Below are the code and all the weights of a small trained network. Each question names an input and a class and asks about switching units off, where a switched-off unit gives its printed mean instead of its output.

import numpy as np


def w(rows, s, z=0):
    codes = np.array(rows[::2]) - 128.0
    scale = np.full(codes.shape[1], s)
    scale[-1] = z or s
    return codes * scale


def f(y):
    return y / 2 * (1 + np.tanh(0.7978845608 * (y + 0.044715 * y**3)))


def log_softmax(a):
    a = a - a.max(-1, keepdims=True)
    return a - np.log(np.exp(a).sum(-1, keepdims=True))


def net(x, mask):
    res = np.array(x, float).reshape(1, 8) / 4 @ E
    y = f(res @ A[0][:, :-1].T + A[0][:, -1])
    res = res + np.where(mask, y, B[0][:, -1]) @ B[0][:, :-1]
    return log_softmax(res[-1] @ U[:, :-1].T + U[:, -1])


A, B = {}, {}
E = w([
[57,159,43,94,81,28],'x0',
[223,129,156,1,98,45],'x1',
[119,181,69,43,163,111],'x2',
[101,220,135,202,61,132],'x3',
[97,80,86,178,232,98],'x4',
[85,180,106,22,127,132],'x5',
[188,135,61,141,135,130],'x6',
[137,20,29,152,83,133],'x7',
],0.0098)
A[0] = w([
[108,101,110,84,116,156,91],'n0',
[100,135,179,177,189,192,146],'n1',
[106,113,152,102,153,154,40],'n2',
[56,171,125,11,99,53,138],'n3',
[45,170,197,188,63,128,128],'n4',
[135,95,125,158,119,84,68],'n5',
[110,63,192,127,221,84,141],'n6',
[153,34,54,141,112,57,102],'n7',
[118,197,184,139,137,128,37],'n8',
[164,114,80,104,181,132,84],'n9',
[114,106,173,125,183,179,122],'n10',
[21,198,18,179,119,105,141],'n11',
[156,110,109,153,167,160,164],'n12',
[97,167,171,55,134,110,146],'n13',
[173,126,123,100,163,92,6],'n14',
[103,142,119,125,135,120,93],'n15',
[42,185,36,164,119,117,141],'n16',
[137,136,94,129,57,108,57],'n17',
[143,120,140,134,112,88,83],'n18',
[94,146,159,179,149,113,84],'n19',
[83,142,115,40,109,95,87],'n20',
[58,140,77,131,124,98,96],'n21',
[127,213,187,145,145,129,54],'n22',
[72,121,161,137,77,155,90],'n23',
[89,185,178,201,62,107,118],'n24',
[165,251,189,226,167,92,149],'n25',
[118,72,112,160,114,74,57],'n26',
[145,162,102,74,90,179,109],'n27',
[115,220,224,99,139,180,141],'n28',
[73,160,149,55,112,41,136],'n29',
[94,120,129,75,132,92,7],'n30',
[118,144,85,107,147,98,23],'n31',
[80,117,157,170,104,143,20],'n32',
[151,210,144,113,132,122,52],'n33',
[126,113,164,139,117,88,55],'n34',
[102,151,118,127,142,119,94],'n35',
[66,152,99,68,105,77,91],'n36',
[121,89,77,94,101,184,50],'n37',
[153,86,184,69,153,134,84],'n38',
],0.013,0.012)
B[0] = w([
[115,145,186,128,143,140,143],'n0',
[45,133,159,147,99,124,223],'n1',
[127,137,95,131,161,137,128],'n2',
[188,236,133,49,195,185,253],'n3',
[106,48,133,181,34,121,216],'n4',
[132,153,107,101,101,100,144],'n5',
[21,199,167,149,136,155,203],'n6',
[136,207,53,71,99,141,231],'n7',
[149,163,163,123,97,82,159],'n8',
[114,113,166,153,89,125,162],'n9',
[57,114,106,177,133,132,178],'n10',
[47,179,71,155,108,70,240],'n11',
[85,140,160,126,95,100,187],'n12',
[182,131,106,83,120,128,199],'n13',
[105,72,150,193,132,153,141],'n14',
[148,157,118,150,136,138,129],'n15',
[71,167,62,168,119,68,218],'n16',
[120,95,104,171,193,187,155],'n17',
[109,121,107,94,112,125,134],'n18',
[78,100,128,142,109,124,162],'n19',
[149,159,183,110,177,168,193],'n20',
[106,170,119,129,109,98,172],'n21',
[155,173,166,119,102,55,172],'n22',
[126,66,104,139,164,154,157],'n23',
[112,66,161,119,69,202,206],'n24',
[119,158,254,142,88,52,232],'n25',
[181,160,106,110,137,71,160],'n26',
[146,148,166,87,153,111,166],'n27',
[196,160,23,57,185,148,226],'n28',
[146,160,119,85,115,138,220],'n29',
[177,125,158,112,126,147,144],'n30',
[139,98,145,133,121,141,140],'n31',
[155,112,151,140,130,158,149],'n32',
[177,124,161,90,129,105,155],'n33',
[138,135,125,103,134,131,129],'n34',
[127,146,121,120,144,123,133],'n35',
[138,191,136,117,112,91,191],'n36',
[120,133,203,122,100,110,149],'n37',
[80,172,52,126,150,103,169],'n38',
],0.011,0.017)
U = w([
[190,166,119,81,138,136,170],'0',
[113,107,75,111,204,222,55],'1',
[241,55,32,98,97,149,74],'2',
[200,116,177,193,236,98,95],'3',
[132,23,193,191,85,147,148],'4',
[98,139,105,164,112,123,190],'5',
[214,39,96,245,254,124,10],'6',
],0.0095,0.013)

Each question gives the input, the list of numbers given to net, and the class t.
The units are the neurons (one row each of A and B). Each row of codes is followed by its name. A weight is (code - 128) times the scale printed after its matrix; where a second scale follows, it is the last column's (A, B and U).
mask holds one flag per neuron, in row order. A switched-off neuron (its flag False) gives its mean, the last column of its row in B, instead of its output. The means were averaged over made-up inputs and are rounded, as every weight is.
A unit's drop is (log p(t) with every unit on - log p(t) with that unit switched off) / (log p(t) with every unit on - log p(t) with every unit switched off).
The circuit of an input: a set's keep is (log p(t) with only the set's units on - log p(t) with every unit switched off) / (log p(t) with every unit on - log p(t) with every unit switched off). Starting from the 12 units with the biggest drops (on a tie, the unit counted first), units are removed one at a time, each time the one whose removal leaves the highest keep (on an exact tie, the one counted first), for as long as the keep stays at least 0.8.
units of the circuit, in order: the units of the circuit, biggest drop first
most important unit: the unit with the biggest drop
top k neurons: the k neurons with the biggest drops, biggest first
drop of u: that unit's drop, to one decimal
input [-5,2,0,-2,-3,-5,-6,2], class 5: top 3 neurons : (n3; n38; n24)
input [-3,5,-2,0,8,-2,3,-7], class 3: units of the circuit, in order : (n7)
input [-7,8,0,-2,4,0,6,-2], class 5: units of the circuit, in order : (n3; n6)
input [-6,1,3,3,1,-4,6,-5], class 3: units of the circuit, in order : (n7; n25; n11)
input [0,6,-7,4,-6,-1,1,5], class 4: top 2 neurons : (n28; n3)
input [-6,1,-2,-6,8,7,-6,4], class 5: top 2 neurons : (n3; n28)
input [-1,2,7,-4,-3,-5,-2,7], class 2: units of the circuit, in order : (n25; n6)
input [1,5,-2,-6,7,1,-8,-5], class 1: top 2 neurons : (n6; n25)
input [4,1,-8,-3,1,-8,4,6], class 2: top 2 neurons : (n3; n25)
input [3,-3,-5,7,5,-7,0,2], class 4: top 2 neurons : (n24; n4)
input [-5,1,-2,-8,-5,-8,-3,0], class 5: top 2 neurons : (n38; n3)
input [-6,2,-4,-8,0,5,-2,6], class 5: top 2 neurons : (n3; n28)
input [-8,-3,-1,-1,-5,0,7,0], class 5: drop of n10 : 0.2
input [7,3,5,3,3,-7,-4,3], class 0: most important unit : n3
input [-5,-3,8,7,0,-8,4,-2], class 4: drop of n7 : 0.1
input [-5,1,-6,-3,-2,-6,0,-3], class 4: drop of n11 : 0.2
input [1,-8,-3,2,-3,4,-2,1], class 4: drop of n24 : 0.3
